Below is a small trained network, with its code and all its weights. Each question gives an input and a target symbol and asks what happens when units are switched off, that is, made to give their printed mean instead of their output.

import numpy as np


def w(rows, s, z=0):
    codes = np.array(rows[::2]) - 128.0
    scale = np.full(codes.shape[1], s)
    scale[-1] = z or s
    return codes * scale


def norm(h):
    return h / np.sqrt((h * h).mean(-1, keepdims=True) + 1e-5)


def f(y):
    return np.maximum(y, 0)


def softmax(a):
    e = np.exp(a - a.max(-1, keepdims=True))
    return e / e.sum(-1, keepdims=True)


def log_softmax(a):
    a = a - a.max(-1, keepdims=True)
    return a - np.log(np.exp(a).sum(-1, keepdims=True))


def net(x, mask):
    ids = ['αδεζημξπστφψω'.index(c) for c in x.split()]
    T = len(ids)
    res = E[ids] + P[:T]
    u = 0
    for l in range(2):
        q, k, v = (norm(res) @ M[l].T for M in (Q, K, V))
        z = softmax(np.where(np.tri(T) > 0, q @ k.T / 2**0.5, -1e9)) @ v
        res = res + np.where(mask[u], z, O[l][:, -1]) @ O[l][:, :-1]
        u += 1
        y = f(norm(res) @ A[l][:, :-1].T + A[l][:, -1])
        res = res + np.where(mask[u : u + 4], y, B[l][:, -1]) @ B[l][:, :-1]
        u += 4
    return log_softmax(norm(res)[-1] @ U[:, :-1].T + U[:, -1])


Q, K, V, O, A, B = {}, {}, {}, {}, {}, {}
E = w([
[143,117,109,99,86],'α',
[104,2,91,154,68],'δ',
[122,157,128,152,31],'ε',
[207,131,156,117,94],'ζ',
[150,218,124,102,76],'η',
[208,99,149,122,157],'μ',
[170,135,89,133,160],'ξ',
[100,43,117,95,123],'π',
[133,149,81,108,211],'σ',
[133,94,113,107,198],'τ',
[98,118,77,119,200],'φ',
[84,117,184,152,157],'ψ',
[163,101,134,101,170],'ω',
],0.0085)
P = w([
[191,162,75,197,103],'0',
[112,128,169,147,155],'1',
[87,142,145,124,118],'2',
[189,143,79,99,120],'3',
[109,121,177,152,143],'4',
[85,140,149,125,113],'5',
[201,140,69,74,140],'6',
[107,119,180,153,140],'7',
[82,140,150,125,110],'8',
[210,141,56,29,143],'9',
[106,118,182,154,138],'10',
[81,139,152,125,107],'11',
[205,124,45,1,138],'12',
],0.0093)
Q[0] = w([
[187,28,82,184,188],'0.h1',
[239,146,28,2,101],'0.h1',
],0.0053)
K[0] = w([
[36,31,150,180,75],'0.h1',
[119,205,180,254,180],'0.h1',
],0.0056)
V[0] = w([
[205,22,1,50,62],'0.h1',
[193,199,66,7,168],'0.h1',
],0.002)
O[0] = w([
[208,62,119,82,251,47],'0.h1',
[144,200,35,147,192,7],'0.h1',
],0.0028,0.00021)
A[0] = w([
[68,134,96,78,39,80],'0.n1',
[167,192,119,3,40,175],'0.n2',
[118,39,97,131,92,147],'0.n3',
[206,124,33,164,72,254],'0.n4',
],0.0064,0.0046)
B[0] = w([
[92,136,187,129,115,159],'0.n1',
[128,93,84,140,110,248],'0.n2',
[181,158,122,136,113,180],'0.n3',
[114,187,122,2,183,255],'0.n4',
],0.013,0.0051)
Q[1] = w([
[109,152,56,2,108],'1.h1',
[115,165,143,253,138],'1.h1',
],0.0087)
K[1] = w([
[133,237,10,52,199],'1.h1',
[101,121,157,203,101],'1.h1',
],0.011)
V[1] = w([
[202,146,84,57,251],'1.h1',
[112,206,4,194,158],'1.h1',
],0.0022)
O[1] = w([
[85,82,128,132,88,254],'1.h1',
[1,148,169,107,127,112],'1.h1',
],0.0044,0.0029)
A[1] = w([
[135,24,176,153,89,2],'1.n1',
[109,40,239,229,121,15],'1.n2',
[87,162,208,254,223,195],'1.n3',
[49,163,152,87,58,131],'1.n4',
],0.006,0.0027)
B[1] = w([
[91,139,136,179,180,161],'1.n1',
[144,191,58,63,107,199],'1.n2',
[229,110,126,160,3,255],'1.n3',
[177,125,134,192,195,220],'1.n4',
],0.0071,0.0036)
U = w([
[129,217,121,60,173,132],'α',
[115,68,34,75,119,93],'δ',
[148,106,248,85,125,98],'ε',
[148,199,36,215,157,75],'ζ',
[136,4,173,125,142,110],'η',
[72,198,80,160,77,103],'μ',
[73,93,75,205,147,197],'ξ',
[229,80,96,171,233,3],'π',
[158,205,140,134,17,86],'σ',
[46,83,164,127,80,211],'τ',
[122,173,192,195,177,241],'φ',
[104,74,146,158,210,175],'ψ',
[60,166,171,139,99,198],'ω',
],0.014,0.0054)

Each question gives the input, a string of symbols that net reads in full, and the target symbol t.
The units are the heads (2 rows each of Q, K, V and O) and the neurons (one row each of A and B). Each row of codes is followed by its name. A weight is (code - 128) times the scale printed after its matrix; where a second scale follows, it is the last column's (O, A, B and U).
mask holds one flag per unit, layer by layer, with each layer's heads first. A switched-off unit (its flag False) gives its mean, the last column of its rows in O or B, instead of its output. The means were averaged over made-up inputs and are rounded, as every weight is.
A unit's drop is (log p(t) with every unit on - log p(t) with that unit switched off) / (log p(t) with every unit on - log p(t) with every unit switched off).
The circuit of an input: a set's keep is (log p(t) with only the set's units on - log p(t) with every unit switched off) / (log p(t) with every unit on - log p(t) with every unit switched off). Starting from all 10 units, units are removed one at a time, each time the one whose removal leaves the highest keep (on an exact tie, the one counted first), for as long as the keep stays at least 0.8.
circuit, biggest first: the units of the circuit, biggest drop first
unit that matters most: the unit with the biggest drop
top k neurons: the k neurons with the biggest drops, biggest first
k most important neurons of layer l: the k neurons of layer l with the biggest drops, biggest first
input ω ζ ψ σ δ ψ σ φ, target σ: circuit, biggest first : 1.n3, 0.n4, 0.n2
input τ ψ ξ μ ξ, target σ: unit that matters most : 0.n2
input α ξ α α ψ ψ μ π, target π: circuit, biggest first : 0.n4, 1.h1, 0.n3, 1.n3
input μ ψ τ ξ ω π, target φ: top 4 neurons : 1.n4, 0.n2, 0.n4, 0.n3
input ε ψ σ ψ ψ ζ φ ψ ψ ψ, target δ: circuit, biggest first : 0.n2, 0.h1
input ω α τ ξ τ ξ π η, target ζ: 2 most important neurons of layer 1 : 1.n4, 1.n3
input ξ ψ ψ π π α π α ζ ξ σ τ, target η: circuit, biggest first : 0.n4, 0.n2
input α ω φ ε ψ ψ φ ξ, target σ: top 4 neurons : 0.n4, 1.n3, 0.n2, 1.n4
input σ ψ ζ π τ μ, target π: top 3 neurons : 0.n4, 1.n3, 1.n1
input α π π ω ψ μ ψ ε ω, target ψ: top 3 neurons : 1.n3, 0.n4, 0.n2
input ψ ξ σ ψ, target δ: circuit, biggest first : 0.h1, 0.n2, 0.n3
input ζ ζ ψ α ψ δ φ ψ δ, target ε: top 4 neurons : 0.n2, 0.n3, 0.n1, 1.n4
input δ ζ ψ α ψ ψ ψ μ, target σ: 3 most important neurons of layer 1 : 1.n2, 1.n3, 1.n4
input μ ω η ψ ψ, target σ: circuit, biggest first : 0.n4, 1.n2
input ξ σ ψ σ ξ σ φ ω, target σ: top 4 neurons : 0.n4, 1.n3, 0.n2, 1.n2
input η ψ ξ σ η ψ σ ξ α π φ ε, target ω: 3 most important neurons of layer 1 : 1.n3, 1.n4, 1.n2
input ξ η φ ψ τ, target σ: top 4 neurons : 0.n4, 1.n3, 0.n2, 1.n2
input ψ π π σ α ξ δ, target α: 2 most important neurons of layer 0 : 0.n4, 0.n3
input α π ψ π ψ α π α, target π: 2 most important neurons of layer 0 : 0.n4, 0.n1
input φ ξ φ ψ ψ α ψ μ, target σ: top 2 neurons : 0.n4, 0.n2
input ψ π ω ψ ψ μ σ π μ ζ π, target π: unit that matters most : 1.h1
input ψ τ ξ α ω η, target μ: 3 most important neurons of layer 0 : 0.n2, 0.n4, 0.n1
input π ω ψ ε, target α: 2 most important neurons of layer 0 : 0.n4, 0.n1
input α π τ σ τ ψ ω ω π π α σ, target ζ: top 4 neurons : 0.n4, 0.n2, 1.n3, 0.n1
input μ ξ ψ π, target α: 3 most important neurons of layer 0 : 0.n4, 0.n3, 0.n1
input ζ ψ π ω φ ψ σ φ ω σ τ, target σ: most important neuron of layer 1 : 1.n3
